Here is a tiny trained network, its code and every weight. The questions are about switching its units off for an input and a class, where a switched-off unit gives its printed mean instead of its output.

import numpy as np


def w(rows, s, z=0):
    codes = np.array(rows[::2]) - 128.0
    scale = np.full(codes.shape[1], s)
    scale[-1] = z or s
    return codes * scale


def f(y):
    return np.maximum(y, 0)


def log_softmax(a):
    a = a - a.max(-1, keepdims=True)
    return a - np.log(np.exp(a).sum(-1, keepdims=True))


def net(x, mask):
    res = np.array(x, float).reshape(1, 5) / 4 @ E
    y = f(res @ A[0][:, :-1].T + A[0][:, -1])
    res = res + np.where(mask, y, B[0][:, -1]) @ B[0][:, :-1]
    return log_softmax(res[-1] @ U[:, :-1].T + U[:, -1])


A, B = {}, {}
E = w([
[126,72,131,102,114,141,207,125,45,135,210,81],'x0',
[131,42,129,99,143,121,193,147,147,151,2,74],'x1',
[129,237,126,114,140,69,145,71,118,119,110,23],'x2',
[130,139,125,125,54,127,115,22,43,153,66,189],'x3',
[119,114,132,145,126,115,33,207,38,105,94,78],'x4',
],0.0067)
A[0] = w([
[118,126,117,125,95,136,119,35,43,131,67,196,37],'neuron 1',
[126,73,143,117,123,120,167,140,141,129,30,103,40],'neuron 2',
[126,155,127,142,127,139,81,140,183,132,73,154,64],'neuron 3',
[141,79,128,136,124,127,166,138,142,125,29,97,31],'neuron 4',
[134,133,114,140,126,128,39,197,55,135,99,94,43],'neuron 5',
[113,118,134,140,117,131,74,162,70,121,110,102,28],'neuron 6',
[132,140,124,125,135,124,82,163,94,122,137,114,60],'neuron 7',
[120,140,143,131,107,117,110,92,95,135,92,165,48],'neuron 8',
[127,159,114,129,132,134,63,143,179,133,77,133,70],'neuron 9',
[124,127,128,121,131,123,116,180,184,122,143,104,44],'neuron 10',
[126,114,116,139,120,135,136,133,129,131,121,129,102],'neuron 11',
[121,150,122,111,134,137,202,83,190,128,136,179,42],'neuron 12',
[139,141,121,117,113,132,120,88,78,141,91,163,18],'neuron 13',
[148,138,121,144,105,120,180,96,191,147,150,154,51],'neuron 14',
[135,102,136,127,114,130,158,129,80,127,169,96,50],'neuron 15',
[133,118,134,137,127,111,81,167,84,120,111,113,40],'neuron 16',
[132,58,131,138,119,136,97,164,140,152,145,197,74],'neuron 17',
[109,127,143,114,113,136,93,157,110,129,102,106,68],'neuron 18',
[125,210,131,144,114,128,49,118,108,119,251,189,2],'neuron 19',
[117,101,122,128,124,135,171,123,145,142,69,97,55],'neuron 20',
[127,156,132,145,149,122,137,103,121,128,122,98,11],'neuron 21',
[131,140,139,143,144,125,84,123,169,119,84,150,66],'neuron 22',
[121,138,110,123,156,137,131,176,159,127,151,111,72],'neuron 23',
[135,151,124,132,121,105,93,133,163,107,92,137,68],'neuron 24',
[121,123,134,135,128,127,169,89,180,132,140,147,51],'neuron 25',
[136,86,126,133,133,158,110,161,126,147,126,188,56],'neuron 26',
[109,69,124,130,133,126,108,162,128,110,125,200,53],'neuron 27',
[135,75,144,137,130,131,128,149,128,119,124,199,69],'neuron 28',
[129,163,128,136,126,119,83,132,174,127,91,165,63],'neuron 29',
[130,147,151,122,123,123,134,118,133,122,120,102,42],'neuron 30',
[125,139,132,117,141,126,119,173,162,122,170,103,60],'neuron 31',
[122,132,137,126,139,131,149,104,158,152,139,145,51],'neuron 32',
[126,245,126,128,140,107,136,83,120,133,101,6,18],'neuron 33',
[117,134,125,126,117,134,157,95,182,123,148,148,50],'neuron 34',
[129,125,137,120,146,125,127,168,190,135,158,97,58],'neuron 35',
[125,86,111,128,115,127,175,127,61,138,193,79,60],'neuron 36',
[123,124,125,142,153,131,127,194,206,119,166,73,61],'neuron 37',
[123,98,117,122,144,121,138,138,130,133,96,115,27],'neuron 38',
[130,90,136,131,133,132,179,114,59,115,171,103,60],'neuron 39',
],0.013,0.0038)
B[0] = w([
[170,152,148,218,112,113,148,147,137,135,85,126,225],'neuron 1',
[124,185,117,117,157,130,56,119,120,134,159,126,201],'neuron 2',
[108,143,133,95,140,125,181,126,122,159,138,138,190],'neuron 3',
[123,160,91,124,164,127,67,133,133,155,155,122,197],'neuron 4',
[141,47,148,122,185,122,124,116,130,99,126,131,194],'neuron 5',
[143,77,136,136,176,137,130,121,130,106,124,122,166],'neuron 6',
[142,97,131,126,165,133,120,123,133,112,138,125,158],'neuron 7',
[146,156,140,173,117,130,143,133,129,131,115,125,170],'neuron 8',
[92,143,142,100,141,125,175,127,125,158,118,137,189],'neuron 9',
[150,145,139,165,116,112,144,139,139,138,121,115,171],'neuron 10',
[132,131,128,119,122,135,126,141,133,125,142,126,137],'neuron 11',
[131,50,145,128,180,129,124,130,122,102,130,131,204],'neuron 12',
[142,142,150,175,111,128,128,136,126,139,107,129,169],'neuron 13',
[139,71,139,119,169,122,124,131,130,112,127,117,186],'neuron 14',
[116,141,129,108,141,134,175,134,135,152,135,136,166],'neuron 15',
[132,83,140,129,165,128,126,131,134,107,126,132,161],'neuron 16',
[119,110,104,112,53,129,129,119,131,107,133,122,199],'neuron 17',
[134,107,139,126,152,128,125,123,137,107,121,130,151],'neuron 18',
[115,194,87,108,176,133,26,134,126,157,157,121,244],'neuron 19',
[124,151,104,113,153,136,83,135,123,132,150,131,177],'neuron 20',
[134,115,114,118,96,128,126,133,134,120,132,124,144],'neuron 21',
[118,146,139,97,140,137,174,139,125,147,138,129,177],'neuron 22',
[150,146,140,168,115,134,136,120,127,138,114,126,170],'neuron 23',
[122,149,128,107,138,126,178,122,129,138,135,125,167],'neuron 24',
[122,90,141,126,165,127,122,123,129,101,113,132,173],'neuron 25',
[127,115,114,110,66,128,126,131,124,111,139,119,180],'neuron 26',
[116,112,117,115,62,134,116,127,125,105,128,128,184],'neuron 27',
[116,128,119,108,72,115,126,122,128,107,134,111,181],'neuron 28',
[112,147,128,105,140,135,184,115,121,153,143,131,185],'neuron 29',
[123,121,130,128,104,130,123,140,125,115,144,127,139],'neuron 30',
[145,151,129,164,122,118,129,130,129,138,106,128,171],'neuron 31',
[138,101,127,121,156,130,133,132,134,117,124,116,154],'neuron 32',
[111,85,101,101,3,138,112,126,131,89,145,128,229],'neuron 33',
[141,95,145,118,158,127,121,125,116,107,125,120,170],'neuron 34',
[153,141,138,173,117,120,138,131,119,130,103,138,178],'neuron 35',
[100,156,138,90,142,123,185,117,135,164,121,144,193],'neuron 36',
[149,153,149,198,102,126,127,128,122,137,85,135,207],'neuron 37',
[127,145,124,133,140,131,93,124,118,130,141,146,149],'neuron 38',
[105,160,142,102,142,131,185,129,131,147,125,134,182],'neuron 39',
],0.03,0.011)
U = w([
[108,190,60,122,192,143,29,136,107,183,198,142,52],'0',
[179,157,155,239,116,110,157,156,123,163,76,148,73],'1',
[133,13,151,110,219,137,137,116,123,90,144,144,219],'2',
[84,89,74,90,15,147,138,123,125,94,168,130,68],'3',
[48,163,140,60,164,137,254,121,120,217,154,186,253],'4',
],0.0058,0.00066)

Each question gives the input, the list of numbers given to net, and the class t.
The units are the neurons (one row each of A and B). Each row of codes is followed by its name. A weight is (code - 128) times the scale printed after its matrix; where a second scale follows, it is the last column's (A, B and U).
mask holds one flag per neuron, in row order. A switched-off neuron (its flag False) gives its mean, the last column of its row in B, instead of its output. The means were averaged over made-up inputs and are rounded, as every weight is.
A unit's drop is (log p(t) with every unit on - log p(t) with that unit switched off) / (log p(t) with every unit on - log p(t) with every unit switched off).
The circuit of an input: a set's keep is (log p(t) with only the set's units on - log p(t) with every unit switched off) / (log p(t) with every unit on - log p(t) with every unit switched off). Starting from the 12 units with the biggest drops (on a tie, the unit counted first), units are removed one at a time, each time the one whose removal leaves the highest keep (on an exact tie, the one counted first), for as long as the keep stays at least 0.8.
units of the circuit, in order: the units of the circuit, biggest drop first
top k neurons: the k neurons with the biggest drops, biggest first
drop of u: that unit's drop, to one decimal
input [-7,0,-1,6,-4], class 4: top 4 neurons -> (neuron 3; neuron 29; neuron 37; neuron 22)
input [-1,5,-4,-1,2], class 0: top 2 neurons -> (neuron 33; neuron 2)
input [8,6,-1,-3,7], class 4: units of the circuit, in order -> (neuron 36)
input [4,3,-8,1,-7], class 3: top 3 neurons -> (neuron 17; neuron 28; neuron 26)
input [0,-2,-4,-6,7], class 2: top 2 neurons -> (neuron 5; neuron 1)
input [-3,-6,4,-7,-6], class 1: top 2 neurons -> (neuron 37; neuron 35)
input [6,4,0,-5,3], class 4: top 3 neurons -> (neuron 36; neuron 1; neuron 19)
input [-7,7,0,-5,8], class 2: top 2 neurons -> (neuron 5; neuron 19)
input [7,-6,3,-2,-7], class 2: top 2 neurons -> (neuron 12; neuron 14)
input [5,5,-7,1,0], class 3: top 2 neurons -> (neuron 19; neuron 17)
input [0,-4,-7,-2,-8], class 2: top 3 neurons -> (neuron 12; neuron 33; neuron 14)
input [8,-6,6,-1,4], class 4: top 3 neurons -> (neuron 36; neuron 39; neuron 15)
input [7,3,4,-1,7], class 2: top 3 neurons -> (neuron 5; neuron 6; neuron 16)
input [1,-4,7,4,5], class 3: units of the circuit, in order -> (neuron 33)
input [-5,7,-7,2,-3], class 0: top 3 neurons -> (neuron 2; neuron 4; neuron 33)
input [-4,2,-5,-2,5], class 2: top 3 neurons -> (neuron 5; neuron 33; neuron 6)
input [8,-1,2,-3,8], class 2: top 4 neurons -> (neuron 5; neuron 6; neuron 16; neuron 7)
input [-1,1,7,3,5], class 3: drop of neuron 33 -> 3.5
input [5,-2,-2,-5,-3], class 1: drop of neuron 9 -> 0.4
input [-3,7,-5,6,-6], class 0: drop of neuron 10 -> 0.0
input [-5,-5,6,-8,-8], class 1: units of the circuit, in order -> (neuron 37)
input [-4,6,-5,1,8], class 2: drop of neuron 6 -> 0.1
